Below are the code and all the weights of a small trained network. Each question names an input and a class and asks about switching units off, where a switched-off unit gives its printed mean instead of its output.

import numpy as np


def w(rows, s, z=0):
    codes = np.array(rows[::2]) - 128.0
    scale = np.full(codes.shape[1], s)
    scale[-1] = z or s
    return codes * scale


def norm(h):
    return h / np.sqrt((h * h).mean(-1, keepdims=True) + 1e-5)


def f(y):
    return y / 2 * (1 + np.tanh(0.7978845608 * (y + 0.044715 * y**3)))


def log_softmax(a):
    a = a - a.max(-1, keepdims=True)
    return a - np.log(np.exp(a).sum(-1, keepdims=True))


def net(x, mask):
    res = np.array(x, float).reshape(1, 4) / 4 @ E
    u = 0
    for l in range(4):
        y = f(norm(res) @ A[l][:, :-1].T + A[l][:, -1])
        res = res + np.where(mask[u : u + 8], y, B[l][:, -1]) @ B[l][:, :-1]
        u += 8
    return log_softmax(norm(res)[-1] @ U[:, :-1].T + U[:, -1])


A, B = {}, {}
E = w([
[171,245,140,254],'x0',
[153,58,102,133],'x1',
[51,120,207,139],'x2',
[196,17,136,76],'x3',
],0.0083)
A[0] = w([
[180,168,103,131,6],'L0N0',
[153,180,147,126,120],'L0N1',
[157,144,251,75,201],'L0N2',
[119,93,89,128,93],'L0N3',
[153,46,196,92,93],'L0N4',
[162,118,168,97,213],'L0N5',
[142,120,97,120,171],'L0N6',
[143,86,123,167,76],'L0N7',
],0.012,0.0026)
B[0] = w([
[111,84,116,150,147],'L0N0',
[98,129,181,151,158],'L0N1',
[145,65,178,185,204],'L0N2',
[129,206,59,113,149],'L0N3',
[153,65,147,254,253],'L0N4',
[50,87,100,181,177],'L0N5',
[74,180,157,159,153],'L0N6',
[146,205,52,94,136],'L0N7',
],0.0076,0.0052)
A[1] = w([
[52,89,60,182,254],'L1N0',
[67,161,137,64,36],'L1N1',
[235,45,124,2,82],'L1N2',
[157,58,129,104,152],'L1N3',
[113,164,130,202,51],'L1N4',
[67,118,219,112,147],'L1N5',
[58,87,82,2,215],'L1N6',
[142,165,95,114,162],'L1N7',
],0.0098,0.0028)
B[1] = w([
[221,133,177,28,253],'L1N0',
[100,113,189,67,137],'L1N1',
[97,142,28,143,183],'L1N2',
[95,96,156,113,190],'L1N3',
[174,129,84,138,174],'L1N4',
[165,113,73,164,200],'L1N5',
[254,146,102,34,218],'L1N6',
[152,122,150,181,140],'L1N7',
],0.0083,0.0055)
A[2] = w([
[140,121,74,254,229],'L2N0',
[102,227,139,116,80],'L2N1',
[88,124,84,151,147],'L2N2',
[93,234,141,124,4],'L2N3',
[95,34,166,225,176],'L2N4',
[219,126,187,173,102],'L2N5',
[144,73,149,80,176],'L2N6',
[80,188,35,78,65],'L2N7',
],0.009,0.0031)
B[2] = w([
[63,153,118,99,255],'L2N0',
[163,104,180,171,152],'L2N1',
[198,3,168,98,122],'L2N2',
[123,124,159,134,147],'L2N3',
[74,76,115,49,240],'L2N4',
[104,83,51,140,204],'L2N5',
[156,164,97,110,205],'L2N6',
[112,97,149,159,132],'L2N7',
],0.007,0.0057)
A[3] = w([
[143,212,225,85,215],'L3N0',
[214,47,90,143,247],'L3N1',
[104,46,129,65,99],'L3N2',
[124,44,201,151,164],'L3N3',
[25,123,77,126,178],'L3N4',
[204,97,78,193,251],'L3N5',
[2,179,174,233,95],'L3N6',
[187,158,61,92,177],'L3N7',
],0.0093,0.0032)
B[3] = w([
[194,94,193,48,170],'L3N0',
[98,200,83,125,254],'L3N1',
[131,98,208,178,211],'L3N2',
[163,2,36,93,185],'L3N3',
[161,152,229,186,154],'L3N4',
[11,211,105,157,213],'L3N5',
[235,98,173,171,203],'L3N6',
[89,190,170,74,199],'L3N7',
],0.008,0.0071)
U = w([
[129,163,94,70,2],'0',
[79,69,129,128,236],'1',
[215,197,231,247,16],'2',
[153,167,208,62,9],'3',
[54,214,100,143,248],'4',
],0.011,0.0016)

Each question gives the input, the list of numbers given to net, and the class t.
The units are the neurons (one row each of A and B). Each row of codes is followed by its name. A weight is (code - 128) times the scale printed after its matrix; where a second scale follows, it is the last column's (A, B and U).
mask holds one flag per neuron, layer by layer. A switched-off neuron (its flag False) gives its mean, the last column of its row in B, instead of its output. The means were averaged over made-up inputs and are rounded, as every weight is.
A unit's drop is (log p(t) with every unit on - log p(t) with that unit switched off) / (log p(t) with every unit on - log p(t) with every unit switched off).
The circuit of an input: a set's keep is (log p(t) with only the set's units on - log p(t) with every unit switched off) / (log p(t) with every unit on - log p(t) with every unit switched off). Starting from the 12 units with the biggest drops (on a tie, the unit counted first), units are removed one at a time, each time the one whose removal leaves the highest keep (on an exact tie, the one counted first), for as long as the keep stays at least 0.8.
circuit, biggest first: the units of the circuit, biggest drop first
unit that matters most: the unit with the biggest drop
k most important neurons: the k neurons with the biggest drops, biggest first
k most important neurons of layer l: the k neurons of layer l with the biggest drops, biggest first
drop of u: that unit's drop, to one decimal
input [6,-2,0,8], class 1: circuit, biggest first -> [L1N6 L2N4 L1N0 L3N3]
input [8,2,-7,-1], class 4: unit that matters most -> L3N5
input [-2,-2,-7,-8], class 3: 2 most important neurons -> [L3N0 L0N4]
input [8,3,4,8], class 1: circuit, biggest first -> [L1N6 L2N4 L3N3]
input [-3,-4,4,-7], class 3: circuit, biggest first -> [L3N0 L2N5]
input [6,8,5,8], class 1: circuit, biggest first -> [L2N4 L1N6]
input [0,8,-3,8], class 4: 2 most important neurons of layer 3 -> [L3N1 L3N5]
input [0,8,7,-8], class 3: 4 most important neurons -> [L0N4 L0N2 L3N0 L1N0]
input [7,2,1,3], class 4: 3 most important neurons of layer 3 -> [L3N5 L3N2 L3N0]
input [-4,-5,1,-4], class 3: 2 most important neurons -> [L0N4 L1N1]
input [-8,3,7,-6], class 3: 2 most important neurons of layer 1 -> [L1N6 L1N0]
input [-2,-2,0,-6], class 3: 2 most important neurons -> [L0N4 L3N0]
input [-4,7,-4,-7], class 3: 2 most important neurons of layer 0 -> [L0N4 L0N6]
input [0,-2,8,-6], class 2: circuit, biggest first -> [L3N6]
input [-4,2,-8,-3], class 4: 2 most important neurons of layer 1 -> [L1N2 L1N7]
input [4,5,-1,8], class 4: drop of L1N3 -> -0.1
input [-2,5,4,-7], class 3: drop of L0N4 -> 1.0
input [-2,-3,-1,-8], class 2: drop of L3N0 -> -0.1
